Here is a tiny trained network, its code and every weight. The questions are about switching its units off for an input and a target symbol, where a switched-off unit gives its printed mean instead of its output.

import numpy as np


def w(rows, s, z=0):
    codes = np.array(rows[::2]) - 128.0
    scale = np.full(codes.shape[1], s)
    scale[-1] = z or s
    return codes * scale


def norm(h):
    return h / np.sqrt((h * h).mean(-1, keepdims=True) + 1e-5)


def f(y):
    return y / 2 * (1 + np.tanh(0.7978845608 * (y + 0.044715 * y**3)))


def softmax(a):
    e = np.exp(a - a.max(-1, keepdims=True))
    return e / e.sum(-1, keepdims=True)


def log_softmax(a):
    a = a - a.max(-1, keepdims=True)
    return a - np.log(np.exp(a).sum(-1, keepdims=True))


def net(x, mask):
    ids = ['βγδεζηθλμξπστφω'.index(c) for c in x.split()]
    T = len(ids)
    res = E[ids] + P[:T]
    r = norm(res)
    for j in range(2):
        rows = slice(4 * j, 4 * j + 4)
        q, k, v = (r @ M[0][rows].T for M in (Q, K, V))
        z = softmax(np.where(np.tri(T) > 0, q @ k.T / 4**0.5, -1e9)) @ v
        o = O[0][rows]
        res = res + np.where(mask[j], z, o[:, -1]) @ o[:, :-1]
    y = f(norm(res) @ A[0][:, :-1].T + A[0][:, -1])
    res = res + np.where(mask[2:18], y, B[0][:, -1]) @ B[0][:, :-1]
    return log_softmax(norm(res)[-1] @ U[:, :-1].T + U[:, -1])


Q, K, V, O, A, B = {}, {}, {}, {}, {}, {}
E = w([
[112,153,156,165],'β',
[113,225,110,117],'γ',
[149,135,172,133],'δ',
[123,168,142,170],'ε',
[127,173,140,169],'ζ',
[130,173,135,172],'η',
[90,130,175,165],'θ',
[155,117,115,47],'λ',
[80,172,171,170],'μ',
[97,5,132,134],'ξ',
[138,188,163,123],'π',
[127,253,62,148],'σ',
[152,76,185,135],'τ',
[74,181,171,157],'φ',
[180,93,75,153],'ω',
],0.016)
P = w([
[151,162,255,139],'0',
[130,141,217,131],'1',
[115,130,188,125],'2',
[108,126,169,121],'3',
[101,124,157,117],'4',
[97,122,147,115],'5',
[93,120,138,113],'6',
],0.0066)
Q[0] = w([
[115,23,117,126],'head 1',
[246,125,94,111],'head 1',
[98,178,211,85],'head 1',
[130,93,207,177],'head 1',
[75,195,97,172],'head 2',
[140,168,158,216],'head 2',
[73,53,99,140],'head 2',
[140,132,174,179],'head 2',
],0.011)
K[0] = w([
[122,105,107,157],'head 1',
[122,155,136,254],'head 1',
[157,134,144,106],'head 1',
[164,74,178,81],'head 1',
[73,157,89,136],'head 2',
[120,168,189,135],'head 2',
[105,91,131,157],'head 2',
[158,160,194,120],'head 2',
],0.016)
V[0] = w([
[133,142,157,6],'head 1',
[115,138,106,75],'head 1',
[122,168,83,107],'head 1',
[112,150,126,141],'head 1',
[178,37,126,65],'head 2',
[35,121,67,109],'head 2',
[124,56,109,180],'head 2',
[117,76,84,132],'head 2',
],0.011)
O[0] = w([
[127,155,3,10,158],'head 1',
[92,37,148,102,89],'head 1',
[145,86,34,124,75],'head 1',
[198,148,163,110,134],'head 1',
[227,178,126,59,2],'head 2',
[145,138,186,151,35],'head 2',
[3,167,38,140,53],'head 2',
[185,202,117,143,17],'head 2',
],0.006,0.0077)
A[0] = w([
[90,238,129,142,118],'neuron 1',
[197,140,125,103,170],'neuron 2',
[154,144,204,180,237],'neuron 3',
[120,75,69,128,207],'neuron 4',
[151,78,131,156,156],'neuron 5',
[194,79,104,135,240],'neuron 6',
[143,144,175,51,50],'neuron 7',
[103,130,199,139,161],'neuron 8',
[132,237,150,146,129],'neuron 9',
[84,150,75,197,254],'neuron 10',
[166,129,138,46,161],'neuron 11',
[95,122,114,107,179],'neuron 12',
[119,190,50,52,65],'neuron 13',
[155,101,167,103,43],'neuron 14',
[101,96,166,62,85],'neuron 15',
[204,164,10,84,150],'neuron 16',
],0.012,0.0019)
B[0] = w([
[112,66,186,113,163],'neuron 1',
[108,194,4,154,127],'neuron 2',
[80,83,96,79,243],'neuron 3',
[134,159,140,74,131],'neuron 4',
[145,73,164,81,140],'neuron 5',
[1,50,136,103,127],'neuron 6',
[127,116,126,202,166],'neuron 7',
[167,100,97,110,254],'neuron 8',
[96,9,174,46,154],'neuron 9',
[145,130,99,178,182],'neuron 10',
[90,117,79,205,148],'neuron 11',
[160,186,140,245,144],'neuron 12',
[94,98,15,63,134],'neuron 13',
[99,193,156,105,147],'neuron 14',
[148,186,77,159,190],'neuron 15',
[60,28,125,206,142],'neuron 16',
],0.0064,0.0087)
U = w([
[82,18,187,91,218],'β',
[116,145,109,254,200],'γ',
[197,120,62,61,217],'δ',
[135,167,128,87,142],'ε',
[152,147,147,101,44],'ζ',
[138,162,149,93,58],'η',
[166,124,128,101,32],'θ',
[119,140,106,71,53],'λ',
[164,135,141,104,29],'μ',
[173,134,156,105,24],'ξ',
[178,128,157,109,4],'π',
[116,168,117,85,96],'σ',
[158,138,108,97,119],'τ',
[135,98,86,117,25],'φ',
[164,153,156,101,66],'ω',
],0.013,0.0046)

Each question gives the input, a string of symbols that net reads in full, and the target symbol t.
The units are the heads (4 rows each of Q, K, V and O) and the neurons (one row each of A and B). Each row of codes is followed by its name. A weight is (code - 128) times the scale printed after its matrix; where a second scale follows, it is the last column's (O, A, B and U).
mask holds one flag per unit, heads first, then neurons. A switched-off unit (its flag False) gives its mean, the last column of its rows in O or B, instead of its output. The means were averaged over made-up inputs and are rounded, as every weight is.
A unit's drop is (log p(t) with every unit on - log p(t) with that unit switched off) / (log p(t) with every unit on - log p(t) with every unit switched off).
most important unit: the unit with the biggest drop
top k neurons: the k neurons with the biggest drops, biggest first
heads that matter: for each layer, one digit per head in row order, 1 if its drop is at least 0.15 and else 0, layers parted by /
drop when u is switched off: that unit's drop, to one decimal
input δ δ δ φ ξ τ σ, target β: heads that matter	00
input ζ η π π, target γ: top 2 neurons	neuron 15; neuron 7
input μ β δ ξ τ γ, target β: heads that matter	01
input τ ω η, target β: heads that matter	10
input φ δ ω ξ γ δ ξ, target γ: heads that matter	11
input μ θ τ η λ, target γ: top 4 neurons	neuron 11; neuron 2; neuron 7; neuron 16
input τ μ τ, target γ: heads that matter	01
input π ε τ δ γ τ δ, target γ: heads that matter	01
input η ζ ε λ, target δ: top 4 neurons	neuron 2; neuron 12; neuron 10; neuron 6
input λ ξ τ η γ σ, target β: top 3 neurons	neuron 9; neuron 1; neuron 15
input ζ γ ξ ξ, target γ: most important unit	head 2
input γ δ ω γ, target γ: top 3 neurons	neuron 15; neuron 3; neuron 12
input δ η δ, target γ: top 3 neurons	neuron 7; neuron 15; neuron 9
input μ γ ζ ω γ δ γ, target γ: top neuron	neuron 3
input π ω π, target γ: drop when neuron 7 is switched off	0.6
input η ξ ω μ ζ δ ω, target γ: drop when head 2 is switched off	2.7
input γ μ τ τ, target γ: drop when neuron 7 is switched off	0.9
